Every row comes from one small tree of marks. The marks that hang from a mark follow it in brackets, in the order of their numbers. Every link used is in the known rows. Which tree was each row made from?
Each row is shifted at random along 6 fixed directions that mean nothing.
Known rows
Z_74{Z_830{Z_279{Z_237{Z_843}}}}: 24  1  -68  -164  -43  -51  274  22  165  -132  183  -133  -189  233  -136  -17  -251  34  -162  176  49  -182  212  -154  54  142  62  121  -326  -189  61  -28  340  -94  14  -58  -44  -2  -213  9  -34  -273  89  238
Z_406{Z_74{Z_237{Z_843}} Z_208{Z_675} Z_830{Z_279 Z_854}}: 15  -118  169  -528  -271  51  -19  342  -313  -64  85  -197  -390  -114  -13  340  -238  -262  296  -841  211  173  117  117  349  25  -244  -257  -155  161  -127  344  13  -163  33  -70  -264  104  56  -102  -69  -127  -138  -20
Z_406{Z_208 Z_854{Z_843{Z_136}}}: 167  -81  74  84  279  -10  -228  340  -289  -70  -162  -35  -330  143  -14  291  35  -90  95  -587  -110  118  -223  261  -175  5  357  -198  -293  11  53  136  -274  371  -294  137  -26  -482  275  -226  1  263  -137  -237
Z_675{Z_279{Z_237{Z_74 Z_843{Z_136{Z_854}}}}}: -238  -60  59  94  -56  173  117  -71  252  80  19  -94  53  -136  -148  -158  -8  230  16  229  -75  -117  397  -276  -279  -64  -249  159  -25  -235  20  -96  247  -284  -96  -62  -61  36  -74  7  0  -150  73  11
Z_208{Z_74 Z_675{Z_237{Z_854} Z_279}}: -142  58  -36  -167  -64  241  8  -318  261  213  84  234  303  -267  57  -235  -38  29  23  473  68  -113  66  -241  -44  -2  -299  14  385  90  -144  -80  -31  -134  101  -122  -79  159  -79  -22  -159  20  -39  62
Z_406{Z_74 Z_208 Z_830{Z_279{Z_237}}}: 237  296  -271  -123  273  -408  -161  -453  -47  144  -128  525  415  -62  94  37  85  29  -253  129  15  171  -270  297  263  273  178  -127  517  77  184  -310  -327  306  137  33  214  12  -35  -35  -1  340  -148  71
Z_675{Z_237{Z_208{Z_74} Z_279 Z_843 Z_854}}: -98  201  -31  -270  138  -283  549  -199  300  -19  262  -384  64  560  -11  -43  -131  140  -402  440  -88  -167  168  180  -136  325  242  176  -88  -350  165  -20  173  -10  2  -50  -170  -10  -182  50  -121  -167  273  194
Z_237{Z_74 Z_208 Z_279 Z_843{Z_406} Z_854}: -105  0  -11  387  235  401  304  166  -228  72  490  -458  14  706  179  -178  -26  -81  -22  187  -164  -78  -547  186  -434  -220  156  82  -299  -363  254  113  -97  232  -348  -82  -91  -628  -17  -113  121  81  86  -375
Z_675{Z_237{Z_74 Z_279 Z_843 Z_854{Z_208}}}: -131  100  -73  0  141  -35  221  -128  139  75  127  -301  143  258  -29  -40  70  216  -164  246  -113  -76  95  126  -272  106  118  109  30  -312  143  -55  75  -2  -109  13  -72  -155  -41  -32  -2  53  111  -57
Z_830{Z_854{Z_843{Z_74 Z_237}}}: 218  126  -167  438  364  -95  -86  -255  48  15  -126  644  276  72  61  -216  44  50  -199  408  -213  36  -271  -5  -135  -48  234  89  198  -10  141  -380  -183  393  -71  111  306  -114  -44  31  121  277  14  -78
Z_675{Z_279{Z_237{Z_74{Z_830} Z_843 Z_854}}}: -158  -57  -43  263  35  569  52  -17  -15  142  365  -121  84  170  9  -232  -21  -20  114  336  -38  -133  -234  -196  -354  -223  -149  59  -72  -181  106  21  36  30  -219  -124  5  -389  -48  -111  72  41  -37  -209
Z_830{Z_854{Z_843{Z_136 Z_237{Z_279} Z_406}}}: 70  27  85  202  73  -41  177  52  3  -104  77  -126  -141  311  23  -53  -139  -91  -61  93  -3  -127  -36  -50  50  -115  78  7  -256  -82  157  -168  113  -43  -65  -49  -5  -3  -73  138  39  -290  104  14
Z_843{Z_74 Z_136{Z_279}}: 4  -63  52  -79  -21  31  -32  254  -142  -46  -113  -21  -269  -2  -14  174  -123  -28  45  -468  15  61  118  79  39  3  -115  -69  -290  16  36  79  58  -66  -85  -18  -155  -124  40  -91  44  -132  -70  -110
Z_74{Z_237{Z_279 Z_843}}: -102  76  -9  40  -79  122  33  -92  47  114  282  -617  104  187  82  -82  86  -65  48  364  228  -248  -150  -53  61  -77  26  -120  47  -5  58  6  -92  -240  -15  -193  -74  -30  -49  132  -131  -255  12  87
Z_843{Z_136 Z_406{Z_830{Z_279 Z_854}}}: -16  34  -98  283  -128  108  -157  -116  -49  55  109  -142  189  -51  69  -151  209  -174  107  337  155  -168  -337  -134  159  -171  -12  -115  169  139  10  -17  -203  -107  51  -160  120  10  53  210  -48  -131  -99  154
Z_74{Z_830{Z_406{Z_208}}}: 81  -6  -116  10  -50  -16  -32  21  -48  -43  16  143  12  -20  16  -48  27  -95  -24  101  16  0  -162  -17  84  12  67  12  -24  86  -93  78  -49  128  93  19  106  -34  -43  -11  24  89  -61  94
Z_854{Z_843{Z_136{Z_237{Z_74}}}}: -14  11  122  122  -5  33  216  -10  37  -12  45  -45  -16  152  64  -123  -129  11  -12  116  7  -87  44  -110  6  -202  -99  28  -129  -105  43  -166  89  -149  -43  -102  -35  121  -83  123  71  -262  123  -55
Z_843{Z_136{Z_854{Z_208}} Z_406{Z_74{Z_237} Z_830{Z_279}}}: 70  -87  22  213  -156  -21  -250  23  -46  -89  -129  82  17  -222  5  -11  126  -14  93  -26  76  25  -66  -101  165  -101  -42  24  35  217  -15  -41  41  -67  129  21  174  191  65  146  77  -56  -20  77
Z_208{Z_74{Z_830{Z_406 Z_854{Z_843}}} Z_675{Z_237 Z_279}}: -100  153  -100  -188  -197  -256  60  -307  378  -16  25  -207  209  -109  -45  -94  212  -112  -104  660  172  -249  112  -152  192  161  166  -15  317  141  -278  67  -59  -183  271  -83  19  385  -24  267  -277  -150  48  522
Z_830{Z_406{Z_208{Z_74 Z_675{Z_237}} Z_854}}: 207  455  -168  -397  384  -708  184  -363  -19  81  2  59  266  417  254  189  40  -262  -418  181  51  85  -400  607  311  416  544  -281  406  76  10  -94  -614  387  112  -23  -64  32  52  71  -242  252  -27  221
Z_406{Z_208{Z_74} Z_830}: 1  -70  95  -363  -293  -19  41  -54  84  -29  -138  455  30  -377  -10  -61  -141  32  44  -104  36  112  227  -149  194  40  -367  92  133  206  -193  93  168  -127  256  -21  -18  368  -118  -14  5  -66  5  118
Z_406{Z_74{Z_237{Z_279}} Z_208{Z_675} Z_830}: 149  40  -126  -185  5  -132  -341  -151  24  25  -123  233  127  -230  -8  135  106  53  -32  -45  116  101  -70  126  164  286  84  -37  253  297  37  18  -44  148  211  114  138  26  22  -63  -68  236  -112  94
Z_136{Z_237{Z_74{Z_830{Z_854}} Z_843} Z_279}: -3  239  -162  318  169  -125  167  -205  -32  90  270  -420  225  516  130  -62  167  -121  -202  462  101  -189  -419  193  52  -15  276  -110  52  -166  230  -145  -244  44  -44  -153  90  -199  11  237  8  -101  34  67
Z_406{Z_74 Z_854{Z_208 Z_843}}: 36  75  -47  253  70  -177  -417  -233  -38  136  -335  139  397  -379  72  -40  497  93  83  131  -40  98  -234  103  -30  -103  177  -130  559  177  -101  -97  -467  126  29  90  240  83  246  68  -13  351  -115  -47
Z_74{Z_237 Z_830{Z_279 Z_406{Z_208{Z_675} Z_854{Z_843}}}}: 157  191  -132  -203  75  -429  -363  -131  -177  55  -202  -59  96  -151  40  347  321  -185  -25  -270  169  147  -218  392  357  253  307  -344  416  314  -14  57  -505  153  126  66  88  87  230  76  -147  238  -186  158
Z_237{Z_74 Z_279 Z_843{Z_136 Z_406} Z_854}: -94  99  33  -23  32  -135  442  -151  201  -41  96  -17  98  313  -26  -149  -96  180  -289  283  -162  -59  186  70  -173  112  -79  255  -62  -262  229  -119  249  -86  0  -31  -63  57  -204  122  65  -215  241  64
Z_237{Z_843{Z_136} Z_854{Z_208}}: -55  -175  180  -102  -66  -21  451  452  62  -293  150  -570  -538  452  -117  86  -287  37  -60  -191  -66  -202  294  -72  -146  11  155  167  -766  -329  -49  205  431  -134  -147  5  -248  -112  -77  -6  -29  -386  213  91
Z_406{Z_74{Z_237{Z_279}} Z_208 Z_854{Z_843{Z_136}}}: 73  -144  291  -81  -280  66  226  127  26  -184  149  -65  -243  98  42  -117  -329  -128  149  -8  108  -88  111  -268  242  -211  -203  46  -260  98  -36  -30  323  -239  119  -108  -28  377  -170  164  26  -464  172  105
Z_830{Z_279 Z_406{Z_74{Z_237{Z_843}}} Z_854{Z_208}}: -57  -77  -115  191  -152  51  -246  -140  46  68  -150  280  255  -518  -139  -147  234  129  181  111  -50  82  174  -219  4  -129  -180  46  394  47  -138  -77  -31  -115  82  86  217  255  -4  81  79  193  -63  45
Z_406{Z_208 Z_830{Z_279}}: 65  111  -113  -184  -151  -181  6  -253  51  57  0  144  242  -168  77  -89  20  -24  -57  226  166  -49  -71  -43  355  75  -112  -51  299  128  -37  -90  -54  -122  248  -115  68  276  -109  118  -79  -98  -62  243
Z_830{Z_406{Z_74} Z_854{Z_208{Z_675} Z_843}}: 7  68  88  -129  -184  -308  324  -31  -17  -86  -7  -98  65  11  133  -117  -49  -200  23  92  76  -39  -3  -36  368  -174  -42  -62  122  -25  -310  -22  -60  -193  189  -86  -65  485  -74  246  -63  -220  72  202
Z_854{Z_208{Z_675{Z_237}}}: -13  -14  -33  -37  4  166  -65  -105  74  118  -25  188  150  -242  76  -147  -72  40  76  186  54  -45  19  -197  38  -100  -171  -9  168  58  -173  -122  0  -62  55  -30  -25  114  -46  -73  -61  65  -66  -56
Z_830{Z_279{Z_237} Z_406 Z_854{Z_208 Z_843{Z_74}}}: 56  94  -289  415  194  -292  -208  -352  174  38  -331  531  425  -367  -142  -199  320  250  -134  412  -231  74  123  -117  -80  1  169  145  470  -120  -35  -381  -92  133  45  203  374  186  -6  94  103  354  -19  98
Z_843{Z_237 Z_406{Z_854{Z_208{Z_74 Z_675{Z_279}}}}}: 150  9  7  -100  150  -105  -81  -63  78  -45  -229  649  6  -161  35  32  -129  19  -119  -83  -106  151  40  41  10  157  10  87  98  164  -47  -114  27  244  93  158  48  70  -27  -110  -13  230  -13  -37
Z_406{Z_74{Z_237} Z_830 Z_854{Z_208 Z_843}}: 155  155  78  -68  -53  -319  -112  -208  -116  15  -128  57  214  -71  186  51  169  -150  10  3  143  86  -298  188  353  -60  111  -209  382  265  -35  -99  -341  43  169  -54  130  306  104  202  -16  10  -32  81
Z_279{Z_237{Z_208{Z_74 Z_675} Z_854{Z_843}}}: -279  -212  183  -176  -181  246  -124  145  83  86  -196  -10  -95  -515  -176  53  44  229  241  -369  -99  137  539  -205  -244  -72  -389  92  68  -29  -215  189  174  -274  -50  87  -163  173  102  -176  -2  66  16  -180
Z_830{Z_406{Z_74 Z_854{Z_208 Z_843}}}: 150  23  50  -190  120  -405  12  179  -194  -127  -333  204  -179  -29  -32  279  45  -31  -37  -617  -158  259  48  346  36  85  253  -109  -50  -37  -98  91  -188  263  -62  186  -16  -29  160  -104  67  260  -60  -77
Z_208{Z_74{Z_237{Z_279 Z_854} Z_830{Z_406}}}: -98  -110  -82  -115  -214  98  -210  -12  163  -31  -125  166  -46  -349  -257  86  151  152  20  -52  -34  52  340  -101  -128  195  -153  138  61  155  -23  192  212  -58  128  135  92  58  9  -27  53  95  -6  113

Write each row's tree
-171  -45  -34  119  37  33  77  107  202  -51  210  -697  -70  289  -83  -41  141  98  -63  401  -11  -240  46  -82  -302  73  386  130  -257  -209  -73  211  57  -54  -124  -1  -58  -197  13  -7  -142  -54  148  140 -> Z_279{Z_237{Z_208{Z_74} Z_843}}
-85  144  -86  46  194  -160  -65  -180  54  140  -53  -135  189  60  -4  90  199  108  -195  95  -19  33  -30  214  -70  217  111  -8  196  -76  111  -52  -144  58  4  33  13  -116  109  -9  -56  156  -6  -17 -> Z_136{Z_279{Z_237{Z_208{Z_74{Z_830} Z_675} Z_843}} Z_854}
40  171  -61  -75  -99  -172  201  -46  -96  -40  293  -405  5  412  214  3  -77  -249  -142  228  206  -117  -274  135  385  32  104  -80  -59  64  98  17  -75  -120  136  -205  -64  155  -136  195  -54  -348  83  186 -> Z_843{Z_74{Z_830{Z_279}} Z_237{Z_208}}
-118  144  25  -135  41  -111  429  51  14  -4  364  -757  -79  577  109  6  -105  -128  -127  219  112  -210  -90  124  2  -8  219  -78  -251  -282  24  83  -64  -157  -130  -210  -243  -96  -94  88  -116  -312  121  102 -> Z_279{Z_237{Z_74 Z_843}}
14  -6  48  -52  34  -1  102  -14  52  14  -118  279  -102  -58  -70  38  -227  139  -82  -209  -36  28  316  -59  37  46  -294  49  -127  -64  190  -217  238  -137  3  -10  -60  72  -89  -3  103  -190  33  -84 -> Z_843{Z_136{Z_279} Z_237{Z_854}}
-21  -87  41  -40  -73  366  124  2  -51  106  169  261  -9  -76  35  -170  -303  37  101  -37  -4  24  73  -206  8  -151  -443  72  -46  -44  77  -105  231  -108  -5  -73  -44  22  -203  -118  121  -91  -1  -211 -> Z_74{Z_237{Z_208 Z_279}}
171  -23  51  147  24  248  -185  -85  -261  83  -44  805  235  -213  269  -204  -90  -206  130  -60  -53  264  -517  -3  105  -241  -279  -24  300  329  -27  -90  -243  294  79  -14  156  21  -2  -80  138  278  -132  -263 -> Z_843{Z_74 Z_406{Z_208{Z_675} Z_830 Z_854}}
-146  -81  -15  499  -140  78  -272  -50  140  26  -101  -350  194  -222  -4  -129  362  159  69  376  110  -146  18  -223  -22  -160  -24  112  96  71  -67  -82  91  -265  131  10  179  167  112  220  15  -96  45  64 -> Z_136{Z_237{Z_843{Z_74{Z_830}}} Z_279 Z_854{Z_208{Z_675}}}
-36  73  118  -150  -200  -419  176  -98  160  -94  -193  -103  49  -107  37  -17  51  25  -131  112  53  -44  248  -15  264  42  -52  42  109  70  -111  -66  49  -288  223  -51  -35  521  -54  269  -68  -319  142  293 -> Z_843{Z_136 Z_406{Z_854{Z_208}}}
304  153  144  22  183  154  129  -98  -531  122  232  492  70  332  352  -65  -369  -438  117  -332  68  212  -702  244  395  -318  -257  -339  146  122  259  -288  -330  285  -70  -187  22  -106  -55  -11  176  -3  -142  -389 -> Z_406{Z_74{Z_237{Z_279}} Z_208 Z_830{Z_854{Z_843{Z_136}}}}
-148  -239  149  114  -214  343  -248  162  -4  47  -158  177  -40  -487  -37  -64  8  124  280  -229  -6  130  274  -272  -105  -217  -438  108  4  164  -137  60  179  -247  45  47  -16  197  22  -60  96  -1  -4  -197 -> Z_843{Z_136{Z_237{Z_74}} Z_406{Z_208{Z_675}}}
41  -20  80  47  226  363  347  85  -36  -14  339  103  -156  502  85  -151  -455  -61  -67  73  -118  -72  -140  -39  -219  -85  -97  102  -367  -224  218  -126  229  157  -224  -74  -169  -338  -173  -153  54  -112  96  -252 -> Z_208{Z_675{Z_237{Z_279 Z_843{Z_74 Z_136} Z_854}}}
